[ 15  22  11  -1   9  -5   9  44  46 -17 -28 -24   2  21 -54  28  12   6
 -13  24  49  -3  -6  -6  16 -35  12 -19  -2  14 -33 -39  -1  10  -9] -> (155)
[ 17   7  31  -1   2  -2 -16  -1 -31  58   5  13  37  11  -4  15  20 -36
  12   8  -5  -6 -19  15   3  29  26  11 -16 -18   1  -8  36  31  15] -> (88)
[ 15   3 -17  18   1 -18  -5  35  27 -23 -10  -1 -29 -21 -26  -7  26  31
 -21  16  28  20  14   8   4 -32 -18  -1   8   5  19 -17  -6 -22  -5] -> (138)
[-20 -29  17   5 -19  22 -11 -29 -46   8  54  29 -21   4  40 -25  11 -14
  21 -12 -41  10  11 -11  -9  43  -4  12   7  -3  22  11  28 -17   3] -> (189)
[ 14  14 -24  -3  17  -9   3  49  67 -74  17 -38 -17 -30  12 -43  -8   9
 -31   5  16   5  64  16   2 -35 -18 -42  54  17  31  21 -30 -19   0] -> (88)
[-33 -15  -3  -1  -4 -12  -3  32  -8   4 -39 -11  28  23 -10  47  21 -47
   0  14  -6  11  -3  12  24 -15  11  16 -18 -27 -13 -46  42  40   6] -> (188)
[ 32  12  -6 -12  11  -7 -63  17 -23 -27  50  12   1 -25  44 -44  12  -3
  -8  -1   8  13  14  11 -16  11 -16 -12  21   4  62  38  -6 -31  11] -> (81)
[  8  -3  53 -21   7   2  -6  -5 -83  36  -1   5 -51 -33   0  27  14  43
  -5  25 -17 -23 -52 -10   8  67  -1  -4 -45  10 -10 -32  23  11  -5] -> (155)
[ 54 -28 -21  13 -15 -28 -64  -9 -72   1  78  28  -4 -25   4 -29  36 -10
  -6 -11 -19  34   1   2 -81   5 -18  15   6 -20  39  10  39 -51  31] -> (19)
[  69  -11  -16  -14   17   -8  -81  -27 -111   -2   79   27  -14  -47
   54  -48   11   -3  -12  -16  -21   -1   -1    1  -93   39  -24  -15
   13   -9   59   16   42  -39   40] -> (188)
[-35   6  25 -14  10   5  -7  44 -12  10 -38  -3  67  24  45   3  12 -70
  15 -11  -7  -7   5  23  75  34  35   8  -9 -32  21   3  47  79   8] -> (155)
[ 19  -7  -2   7  -5 -27  44  13  16   8  18 -27  16 -16 -27  -6   1 -18
 -34   9   2   1 -13  22  -3 -35 -10 -25 -20 -10  -6  13   4 -46   3] -> (198)
[ 39   3  17  10  -8 -21 -36  -1 -72  37  22  22  -1 -34  -9 -18  14   8
 -21   3 -10   6 -32  15 -43  22 -13 -21 -26 -12  21 -22  34 -42  30] -> (69)
[ 12  25  12  -4  27  15 -23   1 -13  28  -8  20  24  10  11  17  12 -18
  -6  12  32 -15  -5   2  19  17  10 -20  -3 -17   5 -14   8  16   4] -> (188)
[ 14   1 -15  24  -2 -23 -23  -3  25  20  43  17  79  26 -27 -21  28 -46
  -6 -19  28  33  19   7  32 -37  30  16   7 -18  28  28   4 -33   7] -> (189)
[ 20   8 -34  10  31 -20  -5  19  18 -21 -16  -6 -20 -26 -36  10  16  34
 -30  25  34  10   6   5   2 -27 -17 -21  -4  -3   4 -33   0 -23  -2] -> (188)
[ 29 -11  32  -3  -4 -10  33 -21   7  16   6  -6 -49  -1 -49  49   9  34
 -14  33   8 -11 -15 -14   1   3  -7 -16 -34  26 -49 -48 -12 -25 -21] -> (19)
[ -8  21  54 -10  -7   1  28  12  -2  77 -34 -13  42  20 -48  51  12 -41
 -15  17  37 -22 -53   9  47 -14  25  -7 -50   8 -34 -27  -4  19  -6] -> (198)
[ -2  39 -10  25  56  -3 -27  25  -6  20 -12  38 -22 -29 -21 -30  24  60
  -7  13  33  12  -8 -10  36  26 -11 -31  -9   0  28 -28  -9 -24  -8] -> (189)
[  4  12  -2  -3 -33   3  10  21  85 -32  -2 -26  79  58 -17  13   8 -81
 -10   0  29  22  41   9  29 -63  28   9  26   1 -10  15 -11   7  -3] -> (182)
[ 12  25 -39  27  27   9 -53  14  43 -22  20  51   2  -7 -14 -49  31  38
  13   2  32  30  32  -6 -17 -23 -14   1  29   4  31 -14 -13 -22   3] -> (19)
[ 29   3  17   1 -12 -21 -18  20 -47  26  -8  -3 -17 -30 -25  20  13  15
 -38  15  15   8 -24   8  -8  -1  -7 -15 -29   3  19 -31   2 -22  18] -> (69)
[ 12   8  19  -6  -9  -4 -54  26 -42  -9 -10  33  25  13  10  -7   9 -26
   6  -3  -1  17   4  -1 -39  13   6 -17   1  -2  22 -24  42  16  21] -> (69)
[ -5  34  14   1  35  28 -50  24 -14  22 -21  54   1  15   3  23  36  10
  23  12  36   5   3  -9  28  28   3  -7  -6   1  20 -41   0  31  -3] -> (19)
[-35  20  46  -1  -6  16  28 -14  17  69 -13   8  59  17  -6  20  12 -29
  10   8  10 -16 -32  10  82  14  39   5 -57  -5 -11  12  -5  18 -21] -> (198)
[ 30  28  16   3  24 -19   1  30  -2  26   3  -6 -15 -21 -32  -1  20  19
 -41  12  30  -2  -8  -3  30   8  -1 -39 -18   5  13 -19 -19 -25  -9] -> (189)
[  8  46  38  -2  32  21 -19  -7 -16  70 -12  37  16  22 -22  38  23   7
   0   7  59 -10 -23 -19  56  30  25 -17 -24  14   7 -20 -28  11 -12] -> (189)
[  44   -5   16  -14   12   -6   16   -6  -41  -33   39   -1 -107  -55
  -20   -4  -22   80  -31   35   -3  -28  -20  -29  -84   23  -49  -65
   -7   43  -11   -8    3  -70  -21] -> (198)
[ 24 -21  18  -3  -8 -35 -27  23 -77  17  41 -19  18 -28  40 -16  21 -52
 -17   1 -50  10 -25  38 -10  45 -15   1 -28 -42  32  22  57 -24  24] -> (81)
[ 42  49  29  24  22  14  16   2  77  44  19   5  53  36  -9   3  13 -35
  -3   7  66 -21   1   8  26 -18  15 -32   8  -5 -18   2 -24 -29 -14] -> (138)
[ 49 -20 -29  12  11 -26  -8   9 -12 -45  68 -13 -12 -32  13 -53  -3  -2
 -17   1 -15   9  29  17 -70 -12 -29 -27  44  -9  28  36  25 -62  20] -> (88)
[ 63  14  -3  -8  38   7 -56 -18 -90  -1  71  39 -16 -53  57 -70   8  30
  -5 -18   1 -12 -11   6 -47  61 -21 -36  13 -10  62  44  30 -47  25] -> (155)
[ 15   8 -35  13  29 -17  -5  26  37 -47   8  -6 -22 -29 -20 -24   2  50
 -13  19  16  14  29   0  -7 -25 -17 -20  26   7  18 -12 -11 -28   6] -> (88)
[ 46 -38   0   9 -19 -76 -42  37 -84  -7  50 -35 -32 -48 -28  -6  19  -3
 -35  31 -40  23 -47   7 -87   4 -33   4 -23 -11   2 -14  53 -56  18] -> (81)
[ 50 -23  26   8 -20 -41  -3   1 -70  19  56 -23  14 -32  26 -18  11 -52
 -27 -13 -51  -2 -20  32 -38  23 -13 -12 -18 -34  13  25  58 -41  20] -> (138)
[-10  -8  10  16  21  -3  15 -19  23  44  16  37  45  16 -17  10  16   8
  24  19  -3  -3  -2  14  44  22  22  22 -11 -28 -11  10  24   4 -13] -> (88)
[  5  19  19  -6  13  -6  -3  47  25 -16 -23  -9 -15   9   4   8   5  -5
  -3  29  20   2  -5  -1  14  -5  -7 -34   3   3 -10 -18  -4   5 -14] -> (81)
[-26  24   5  15  50  -8 -18  36 -21  35 -11  19  25 -22  12 -17  25   4
  -7  -3   8  10  -5  13  82  43   3 -15 -21 -23  36 -10   5  11  -6] -> (189)
[ 30  11  11 -16 -20   4   8  17  20 -19   0  -8  15  22 -11  25   8 -39
 -16   8   7   6  14  -2  -8 -21   3 -15   8   3  -2  -7  12 -10   1] -> (182)
[ 27 -20  13 -13 -18 -11  27   3  22 -57  16 -32 -74  -2 -39  39  -3  31
 -26  33   2   1  20 -23 -34 -28 -23 -21   1  48 -35 -41 -27 -28 -17] -> (19)
[-14  -4  18  -5 -20  -9  31  37  28   2 -21 -27  65  42   0   5  -3 -91
  -2  -6 -11  -4   7  27  16 -24  23 -13 -11 -24 -14  14  40  23   4] -> (198)
[ 52   8   4  10   9 -25 -39   5 -49  16  23  27   8 -36 -11 -24  11  17
 -32  -1  12   9 -16   4 -45  18 -16 -27  -8 -11  31  -2  22 -44  18] -> (69)
[ 31   9  -3   4  31  25 -43 -17 -49   6  66  60  23  -9  78 -66   3 -24
  29 -20 -17  -7  24  13 -49  59 -12 -27  47 -35  54  45  51  -9  29] -> (88)
[ -6  35  52  -1  -3  -4  21  32  47  54 -64 -11  66  39 -43  54   7 -33
 -16  15  33  -8 -22  14  71 -14  40 -16 -45  -6 -38 -44 -12  45 -11] -> (69)
[  2  21 -31  17  21   7 -18  18  51 -13  -3  19  -4  -6 -37  12  31  36
 -10   6  51  25  24  -5  33 -38 -10   4   4  11  22 -25 -38 -14  -7] -> (19)
[ 19  40 -40  21  48  16 -79   0  21  -1  43  57  63 -13  31 -83  20  17
  27 -27  53  10  21  -1  14   8  21   0  30 -10  67  45   7 -11   6] -> (155)
[ 24  -1  28  -4  24   3  53 -22  32  17  22  -4 -33 -12 -19  17  -6  45
 -12  32  11 -29  -3   4  13  20 -13 -31  -1  14 -34  -3 -21 -33 -23] -> (88)
[ -7   0  16  -6 -18   4   0  27   7  -4  -8 -17  27  27 -13  22  14 -47
   2   1  14   5  -4   9   9 -27  15   8   7  -1 -11 -11  22  23  10] -> (155)
[  7 -18  -6   0 -22   6   7  -5  48 -80  19  -5 -16  11  15 -18 -28   6
  -1   1  -7  15  51 -15 -40 -33 -11 -22  37  31   1  10 -10 -31  -3] -> (69)
[ 15  -6  15  -9  17   6  -3  10 -20 -26  17   2 -61 -29   5 -11   4  58
  -4  24  -3 -15  -7 -13 -18  38 -17 -18  -2  19  -2 -11  12  -9 -17] -> (155)
[ 21  26  33   1  12  10   6  -3  23  66  20  10  59  24 -12  24  19 -46
   2   5  36 -16  -7  22  37  -3  26  -7   0 -14  -4   4  -3   4   6] -> (88)
[  8   6  -7  11  13 -27  27  19  36  29 -16 -35  21 -16 -48  34  18  -1
 -42  22  23   1 -17  19  47 -41   4  -6 -32 -18 -23 -31 -12 -12  -7] -> (188)
[-15  47  27 -18   3  24 -27  32  31 -18 -27   4  17  41  -1  12   7 -32
  -8  -2  58   4  35 -23  47 -12  28 -24  25  40  24  -2 -43  41 -14] -> (189)
[ 38  19 -10  18  10  -3 -24   0  -6   3  31  14 -23 -27   4 -14  19  28
 -14   6  38   7   0   0 -18 -12 -18 -12   9  12  35  13 -21 -47   1] -> (138)
[ 13   7  31 -12  -6  -1  23  14 -14  37 -18  -8  44  23  11  15  12 -54
  -7   3 -25 -10 -20  24  29  30   8 -10 -28 -34 -19 -13  37  15   5] -> (182)
[ 16  -7  11   8  -4 -17 -27  24 -62  -2  32   2  10 -32  54 -35  18 -41
 -14  -9 -35   5   7  36  -4  37 -12  -5  -1 -29  54  31  49  -3  15] -> (138)
[  19    7    9    2    4   -2  -76   11 -103   37   18   52   -2  -47
   44  -25   27    7   -6  -16  -20   16  -13   15  -23   61  -12   -6
  -18  -28   73   -5   42  -16   38] -> (69)
[-36  29   0   6  11  20 -11  32  66   9 -35  13  55  43  -8  25  22 -36
  27   9  44  14  32  12  59 -26  32  14  21  -3  10 -14 -11  48   2] -> (88)
[ -5 -16  19   7   6   6  45 -43  -9  32  20   9   6 -10   5 -22 -19   3
  14   4 -30 -25 -27  10   6  24  -3 -15 -33  -3 -26  12  29 -32  -7] -> (198)
[ 23   7  10   8  29 -31  22  13  -3  45  -1  -9  24 -25 -25   6  16  10
 -18  17  -2  -3 -20  36  40   9   6 -12 -28 -26  -5  -9  10  -5   8] -> (88)
[ 11  16  -6  14  27 -25   8  35  38  -4  -5 -17  -2 -25 -40   0  14  30
 -20  26  19  10   4  16  21 -23  -5 -19   2   0  -7 -17 -14 -18  -2] -> (88)
[  8   9 -11  -3   1 -17 -17  51  -2 -58 -12 -18 -49 -35   8  -5   7  28
 -23  11   4  12  24   3   0 -21 -19 -21   7  22  37 -16  -5   3  -4] -> (138)
[ 23  -7 -13  27 -20 -19 -28 -22  25  36  64  10 114  40 -13 -24  34 -82
   6 -28  16  25  12  27  14 -38  33  33  -3 -35  11  36  13 -32  18] -> (19)
[ 38 -15 -10  -1   1 -23 -24  26 -33 -48  45  -9   0 -22  32 -42  10 -32
 -20 -15 -44  11  29  15 -49  16 -25 -24  10 -21  33  12  43 -22  16] -> (19)
[ 26  51  27 -14  35  35 -12   2  42  12  10   8  29  15  24  -6  -2 -14
  10  -3  48 -21  25   2  29   5  18 -39  26  19  12  13 -37  14   0] -> (88)
[ 24 -13  44 -10  -2   1   7 -35 -59  28  61   9 -20  -9  29  -9  -4 -14
 -10  -6 -34 -23  -8  -9 -13  63  -3 -25 -12   3   7  14  23 -33  -3] -> (189)
[-30  14  20 -13   4   0  63  42  70 -61 -42 -51 -65 -21 -44  28 -28  36
 -36  42  14 -23  13 -13  20 -36 -24 -52  -5  58 -32 -28 -35 -18 -38] -> (198)
[-39  18  -1  13 -26  14  -8  35  75   4 -67  15  68  64 -42  36  19 -32
   8   6  50  27  15  -7  47 -52  36  33  -5   1  -1 -38  -8  56  -5] -> (69)
[ 24 -38  23 -15 -32 -13  -4 -46 -51  15  48  -9 -16  -8   4  26   4 -23
 -11  10 -23  -7 -11  -3 -35   3   4   5 -14   5 -17  -4  23 -28   8] -> (188)
[ 24   2 -14  17  12 -25  46  21  61   3  12 -31  23 -15 -52  -7  -3   0
 -38   6  14  -5  -4  21  11 -45  -9 -28 -19 -14 -19  11   3 -54 -10] -> (198)
[ 28   5  21 -13   6   5 -18 -10  11 -48  63  -8 -16  -9  61 -40 -17  -7
   1  12  -5  -9  22 -12 -26  27 -14 -37  27  23  19  40 -18 -44 -10] -> (81)
[  3  30  21   2  11  24  -8   3  41  23 -14  19  41  47 -28  45  26 -26
  14   9  51   6   7  -4  45 -20  22   2 -11  12 -15 -32 -23  26  -9] -> (19)
